Here is a tiny trained network, its code and every weight. The questions are about switching its units off for an input and a class, where a switched-off unit gives its printed mean instead of its output.

import numpy as np


def w(rows, s, z=0):
    codes = np.array(rows[::2]) - 128.0
    scale = np.full(codes.shape[1], s)
    scale[-1] = z or s
    return codes * scale


def f(y):
    return np.maximum(y, 0)


def log_softmax(a):
    a = a - a.max(-1, keepdims=True)
    return a - np.log(np.exp(a).sum(-1, keepdims=True))


def net(x, mask):
    res = np.array(x, float).reshape(1, 2) / 4 @ E
    y = f(res @ A[0][:, :-1].T + A[0][:, -1])
    res = res + np.where(mask, y, B[0][:, -1]) @ B[0][:, :-1]
    return log_softmax(res[-1] @ U[:, :-1].T + U[:, -1])


A, B = {}, {}
E = w([
[166,16,29,53],'x0',
[3,57,184,41],'x1',
],0.0072)
A[0] = w([
[116,172,179,158,168],'n0',
[165,72,45,107,83],'n1',
[153,89,93,110,208],'n2',
[80,213,192,155,67],'n3',
[115,182,221,201,74],'n4',
[118,149,163,142,211],'n5',
[2,87,148,84,151],'n6',
[123,133,82,105,188],'n7',
[217,189,88,132,106],'n8',
[164,63,69,78,94],'n9',
[201,45,87,78,83],'n10',
[122,146,154,98,254],'n11',
[111,173,151,144,106],'n12',
[30,88,201,36,99],'n13',
[238,177,111,162,109],'n14',
[141,166,196,129,142],'n15',
[100,171,243,164,64],'n16',
[110,161,210,203,101],'n17',
[206,142,80,199,97],'n18',
[118,66,41,75,85],'n19',
[153,202,45,141,102],'n20',
[138,74,108,140,225],'n21',
],0.0089,0.0075)
B[0] = w([
[96,134,59,171,204],'n0',
[48,43,111,185,198],'n1',
[117,171,58,198,235],'n2',
[88,61,120,192,187],'n3',
[76,70,135,225,198],'n4',
[143,184,64,140,213],'n5',
[254,110,193,91,250],'n6',
[124,194,66,131,200],'n7',
[205,77,217,98,210],'n8',
[96,56,110,208,205],'n9',
[32,34,97,201,209],'n10',
[222,197,25,95,255],'n11',
[84,112,121,180,159],'n12',
[229,41,211,72,240],'n13',
[198,94,205,115,227],'n14',
[100,125,89,167,181],'n15',
[89,64,135,203,188],'n16',
[102,68,97,238,195],'n17',
[211,27,239,103,213],'n18',
[70,57,144,180,208],'n19',
[165,76,215,102,188],'n20',
[155,174,54,152,239],'n21',
],0.007,0.0072)
U = w([
[228,94,232,105,91],'0',
[42,99,95,204,76],'1',
[176,254,37,113,255],'2',
[13,197,184,59,47],'3',
],0.0092,0.0046)

Each question gives the input, the list of numbers given to net, and the class t.
The units are the neurons (one row each of A and B). Each row of codes is followed by its name. A weight is (code - 128) times the scale printed after its matrix; where a second scale follows, it is the last column's (A, B and U).
mask holds one flag per neuron, in row order. A switched-off neuron (its flag False) gives its mean, the last column of its row in B, instead of its output. The means were averaged over made-up inputs and are rounded, as every weight is.
A unit's drop is (log p(t) with every unit on - log p(t) with that unit switched off) / (log p(t) with every unit on - log p(t) with every unit switched off).
The circuit of an input: a set's keep is (log p(t) with only the set's units on - log p(t) with every unit switched off) / (log p(t) with every unit on - log p(t) with every unit switched off). Starting from the 12 units with the biggest drops (on a tie, the unit counted first), units are removed one at a time, each time the one whose removal leaves the highest keep (on an exact tie, the one counted first), for as long as the keep stays at least 0.8.
circuit, biggest first: the units of the circuit, biggest drop first
top k neurons: the k neurons with the biggest drops, biggest first
drop of u: that unit's drop, to one decimal
input [-7,-6], class 1: circuit, biggest first : [n4]
input [0,-3], class 2: top 2 neurons : [n13; n6]
input [-3,-3], class 2: circuit, biggest first : [n13; n10]
input [4,-3], class 1: top 2 neurons : [n6; n13]
input [8,-7], class 1: top 4 neurons : [n10; n1; n6; n13]
input [8,-6], class 1: top 2 neurons : [n10; n1]
input [-5,8], class 0: top 2 neurons : [n13; n6]
input [-2,3], class 2: drop of n18 : 0.2
input [3,2], class 2: drop of n18 : 0.1
input [-7,-5], class 1: drop of n4 : 0.2
